Below are the code and all the weights of a small trained network. Each question names an input and a target symbol and asks about switching units off, where a switched-off unit gives its printed mean instead of its output.

import numpy as np


def w(rows, s, z=0):
    codes = np.array(rows[::2]) - 128.0
    scale = np.full(codes.shape[1], s)
    scale[-1] = z or s
    return codes * scale


def norm(h):
    return h / np.sqrt((h * h).mean(-1, keepdims=True) + 1e-5)


def f(y):
    return np.maximum(y, 0)


def softmax(a):
    e = np.exp(a - a.max(-1, keepdims=True))
    return e / e.sum(-1, keepdims=True)


def log_softmax(a):
    a = a - a.max(-1, keepdims=True)
    return a - np.log(np.exp(a).sum(-1, keepdims=True))


def net(x, mask):
    ids = ['ΓΛΠΦΨαβδζηθμξστω'.index(c) for c in x.split()]
    T = len(ids)
    res = E[ids] + P[:T]
    r = norm(res)
    for j in range(3):
        rows = slice(2 * j, 2 * j + 2)
        q, k, v = (r @ M[0][rows].T for M in (Q, K, V))
        z = softmax(np.where(np.tri(T) > 0, q @ k.T / 2**0.5, -1e9)) @ v
        o = O[0][rows]
        res = res + np.where(mask[j], z, o[:, -1]) @ o[:, :-1]
    y = f(norm(res) @ A[0][:, :-1].T + A[0][:, -1])
    res = res + np.where(mask[3:11], y, B[0][:, -1]) @ B[0][:, :-1]
    return log_softmax(norm(res)[-1] @ U[:, :-1].T + U[:, -1])


Q, K, V, O, A, B = {}, {}, {}, {}, {}, {}
E = w([
[165,81,81],'Γ',
[157,107,80],'Λ',
[133,172,91],'Π',
[138,154,82],'Φ',
[132,181,92],'Ψ',
[128,200,96],'α',
[142,147,80],'β',
[158,110,82],'δ',
[126,216,99],'ζ',
[151,129,82],'η',
[142,153,91],'θ',
[152,119,93],'μ',
[122,197,96],'ξ',
[249,97,2],'σ',
[153,84,80],'τ',
[12,67,248],'ω',
],0.0047)
P = w([
[37,155,63],'0',
[35,125,232],'1',
[226,163,112],'2',
[64,124,245],'3',
[218,154,124],'4',
[118,132,252],'5',
[220,158,143],'6',
[96,126,252],'7',
],0.0043)
Q[0] = w([
[130,168,63],'h0',
[130,163,27],'h0',
[81,141,140],'h1',
[80,74,175],'h1',
[255,154,62],'h2',
[41,100,230],'h2',
],0.012)
K[0] = w([
[146,149,164],'h0',
[164,98,176],'h0',
[63,147,125],'h1',
[87,97,114],'h1',
[149,140,245],'h2',
[61,104,24],'h2',
],0.012)
V[0] = w([
[143,135,61],'h0',
[85,29,143],'h0',
[201,119,106],'h1',
[77,104,95],'h1',
[155,49,104],'h2',
[137,1,112],'h2',
],0.0084)
O[0] = w([
[82,249,168,250],'h0',
[142,121,167,60],'h0',
[61,191,131,136],'h1',
[181,136,154,142],'h1',
[240,190,110,32],'h2',
[255,203,156,30],'h2',
],0.0069,0.0023)
A[0] = w([
[244,115,105,202],'n0',
[92,196,145,77],'n1',
[127,137,66,199],'n2',
[66,68,124,219],'n3',
[52,123,70,185],'n4',
[114,105,2,106],'n5',
[181,150,63,150],'n6',
[150,118,176,252],'n7',
],0.0074,0.0018)
B[0] = w([
[113,173,78,177],'n0',
[163,2,141,199],'n1',
[144,124,198,181],'n2',
[171,211,103,244],'n3',
[178,163,106,255],'n4',
[130,19,155,193],'n5',
[94,180,212,170],'n6',
[118,83,55,184],'n7',
],0.0059,0.0043)
U = w([
[89,124,73,3],'Γ',
[201,206,168,183],'Λ',
[204,210,103,132],'Π',
[229,60,11,207],'Φ',
[78,150,91,16],'Ψ',
[66,138,89,48],'α',
[78,74,189,225],'β',
[64,121,88,97],'δ',
[105,87,140,230],'ζ',
[122,185,143,146],'η',
[97,168,124,178],'θ',
[174,90,171,114],'μ',
[217,88,196,185],'ξ',
[173,190,173,81],'σ',
[62,133,100,102],'τ',
[78,114,82,77],'ω',
],0.012,0.003)

Each question gives the input, a string of symbols that net reads in full, and the target symbol t.
The units are the heads (2 rows each of Q, K, V and O) and the neurons (one row each of A and B). Each row of codes is followed by its name. A weight is (code - 128) times the scale printed after its matrix; where a second scale follows, it is the last column's (O, A, B and U).
mask holds one flag per unit, heads first, then neurons. A switched-off unit (its flag False) gives its mean, the last column of its rows in O or B, instead of its output. The means were averaged over made-up inputs and are rounded, as every weight is.
A unit's drop is (log p(t) with every unit on - log p(t) with that unit switched off) / (log p(t) with every unit on - log p(t) with every unit switched off).
The circuit of an input: a set's keep is (log p(t) with only the set's units on - log p(t) with every unit switched off) / (log p(t) with every unit on - log p(t) with every unit switched off). Starting from all 11 units, units are removed one at a time, each time the one whose removal leaves the highest keep (on an exact tie, the one counted first), for as long as the keep stays at least 0.8.
units of the circuit, in order: the units of the circuit, biggest drop first
k most important neurons: the k neurons with the biggest drops, biggest first
which heads matter: for each layer, one digit per head in row order, 1 if its drop is at least 0.15 and else 0, layers parted by /
input η Γ Π Λ η ξ, target β: 2 most important neurons => [n1 n3]
input Γ σ Φ Λ Γ θ Λ τ, target Λ: units of the circuit, in order => [h2]
input Λ Φ σ Π, target ξ: units of the circuit, in order => [h2 n3 h1]
input Λ ξ τ τ, target ξ: which heads matter => 111
input η β η ξ σ η β, target Φ: units of the circuit, in order => [h0 n5 n4 h1]
input β η θ, target Φ: 2 most important neurons => [n5 n4]
input Λ ζ δ Λ Γ η, target ξ: units of the circuit, in order => [h2 n1 n3]
input Γ ζ θ ξ, target Λ: which heads matter => 001
input η η Γ α, target β: 3 most important neurons => [n4 n1 n5]
input Λ ξ Φ Λ μ β, target ξ: which heads matter => 101
input Λ η η Λ μ ξ, target ξ: which heads matter => 001
input η Γ α μ Λ μ θ, target ξ: units of the circuit, in order => [h0 n4 n6]
input Λ ξ ζ ξ ξ η ω ζ, target ξ: units of the circuit, in order => [h2 n3 n1]
input Λ β σ Ψ, target ξ: which heads matter => 011
input μ η τ Λ ξ η ζ, target Φ: units of the circuit, in order => [h0]
input η η η ζ, target β: which heads matter => 010
input σ ω Ψ η η η ξ, target Φ: which heads matter => 111
input μ μ β, target ξ: units of the circuit, in order => [n5 h0 n6]
input Γ η Ψ Γ Ψ η η θ, target Λ: which heads matter => 001
input ω Λ β Λ, target Φ: which heads matter => 000
input τ η ζ, target Φ: units of the circuit, in order => [h0 n5]
input η τ σ η τ μ ξ, target ξ: which heads matter => 110
input η α θ η α, target Φ: units of the circuit, in order => [h0]
input Λ τ ξ Γ, target ξ: 2 most important neurons => [n3 n4]
input η Ψ Λ σ Λ ζ, target β: units of the circuit, in order => [n1 n3]
input Λ α Γ Λ Λ Π, target ξ: which heads matter => 001
input ω μ θ Γ Φ η μ θ, target Φ: which heads matter => 110
